Below is a small trained network, with its code and all its weights. Each question gives an input and a class and asks what happens when units are switched off, that is, made to give their printed mean instead of their output.

import numpy as np


def w(rows, s, z=0):
    codes = np.array(rows[::2]) - 128.0
    scale = np.full(codes.shape[1], s)
    scale[-1] = z or s
    return codes * scale


def f(y):
    return y / 2 * (1 + np.tanh(0.7978845608 * (y + 0.044715 * y**3)))


def log_softmax(a):
    a = a - a.max(-1, keepdims=True)
    return a - np.log(np.exp(a).sum(-1, keepdims=True))


def net(x, mask):
    res = np.array(x, float).reshape(1, 4) / 4 @ E
    y = f(res @ A[0][:, :-1].T + A[0][:, -1])
    res = res + np.where(mask, y, B[0][:, -1]) @ B[0][:, :-1]
    return log_softmax(res[-1] @ U[:, :-1].T + U[:, -1])


A, B = {}, {}
E = w([
[107,199,253,191,34,59,50,63,25],'x0',
[157,214,210,229,183,236,78,200,198],'x1',
[213,187,125,11,228,223,74,16,38],'x2',
[38,176,54,168,217,41,38,39,209],'x3',
],0.0051)
A[0] = w([
[148,190,168,184,169,209,96,184,190,113],'n1',
[147,72,40,86,198,166,180,177,201,64],'n2',
[99,56,64,49,71,56,169,70,63,175],'n3',
[221,197,117,2,235,229,65,14,21,21],'n4',
[198,84,170,100,81,185,196,198,74,179],'n5',
[201,87,173,105,72,191,207,189,83,199],'n6',
[81,174,83,113,209,104,48,38,164,134],'n7',
[154,187,171,185,171,205,94,184,187,117],'n8',
[137,68,42,98,203,175,177,172,204,67],'n9',
[213,127,172,52,122,215,161,127,47,125],'n10',
[177,205,180,163,178,221,87,176,172,125],'n11',
[87,213,237,193,38,61,50,56,21,118],'n12',
[67,154,74,145,201,84,65,76,187,201],'n13',
[78,63,134,212,43,76,205,233,192,2],'n14',
[136,53,53,48,113,67,166,72,66,110],'n15',
[73,162,78,152,197,77,65,78,195,153],'n16',
[66,164,78,155,196,82,69,79,183,170],'n17',
],0.0057,0.0017)
B[0] = w([
[91,200,195,63,89,68,187,49,191,173],'n1',
[193,60,231,30,209,162,40,164,123,187],'n2',
[122,203,213,36,109,66,196,50,201,209],'n3',
[2,40,34,240,165,38,78,212,219,254],'n4',
[202,173,53,166,70,203,165,96,62,194],'n5',
[207,177,57,153,61,184,179,98,49,198],'n6',
[142,127,55,195,73,167,163,134,78,185],'n7',
[95,193,196,64,98,72,186,56,190,173],'n8',
[212,49,227,24,212,172,32,157,120,186],'n9',
[119,118,37,218,88,156,134,164,79,193],'n10',
[62,188,185,78,105,54,185,60,206,179],'n11',
[219,28,239,17,237,192,19,198,126,227],'n12',
[203,169,66,152,73,193,175,107,55,180],'n13',
[59,69,21,235,123,96,105,200,145,196],'n14',
[59,204,196,58,108,57,191,45,220,198],'n15',
[210,164,54,161,73,198,170,123,59,176],'n16',
[204,155,67,148,79,197,162,119,56,175],'n17',
],0.0062,0.0085)
U = w([
[245,205,45,144,41,234,200,98,13,102],'0',
[236,29,254,9,242,179,9,181,140,46],'1',
[54,247,218,35,74,24,239,16,238,5],'2',
[23,42,31,233,133,43,93,227,200,140],'3',
],0.0065,0.0021)

Each question gives the input, the list of numbers given to net, and the class t.
The units are the neurons (one row each of A and B). Each row of codes is followed by its name. A weight is (code - 128) times the scale printed after its matrix; where a second scale follows, it is the last column's (A, B and U).
mask holds one flag per neuron, in row order. A switched-off neuron (its flag False) gives its mean, the last column of its row in B, instead of its output. The means were averaged over made-up inputs and are rounded, as every weight is.
A unit's drop is (log p(t) with every unit on - log p(t) with that unit switched off) / (log p(t) with every unit on - log p(t) with every unit switched off).
The circuit of an input: a set's keep is (log p(t) with only the set's units on - log p(t) with every unit switched off) / (log p(t) with every unit on - log p(t) with every unit switched off). Starting from the 12 units with the biggest drops (on a tie, the unit counted first), units are removed one at a time, each time the one whose removal leaves the highest keep (on an exact tie, the one counted first), for as long as the keep stays at least 0.8.
units of the circuit, in order: the units of the circuit, biggest drop first
k most important neurons: the k neurons with the biggest drops, biggest first
drop when u is switched off: that unit's drop, to one decimal
input [7,-8,8,-4], class 2: units of the circuit, in order : n15
input [-7,8,-1,7], class 2: 4 most important neurons : n1, n8, n11, n12
input [-8,-1,-6,-6], class 1: 2 most important neurons : n9, n2
input [-8,6,-2,-1], class 1: 2 most important neurons : n9, n2
input [-2,1,-5,5], class 0: units of the circuit, in order : n4, n16
input [5,-7,3,-6], class 2: 2 most important neurons : n3, n15
input [-1,0,8,7], class 3: 3 most important neurons : n4, n6, n5
input [1,-7,5,7], class 0: 4 most important neurons : n7, n13, n16, n17
input [-5,-2,-5,-1], class 1: 4 most important neurons : n4, n9, n2, n10
input [-5,-5,7,7], class 0: 4 most important neurons : n13, n16, n17, n7
input [7,-7,6,2], class 1: 2 most important neurons : n12, n11
input [-6,4,-6,-7], class 0: 3 most important neurons : n6, n5, n4
input [-6,-7,2,0], class 2: 2 most important neurons : n15, n12
input [-7,-6,1,5], class 1: units of the circuit, in order : n9
input [4,7,8,-4], class 3: 4 most important neurons : n4, n10, n3, n15
input [4,6,4,5], class 2: drop when n14 is switched off : 0.2
input [-1,-4,8,4], class 3: drop when n4 is switched off : 1.5
input [3,-1,4,-1], class 3: drop when n4 is switched off : 0.3
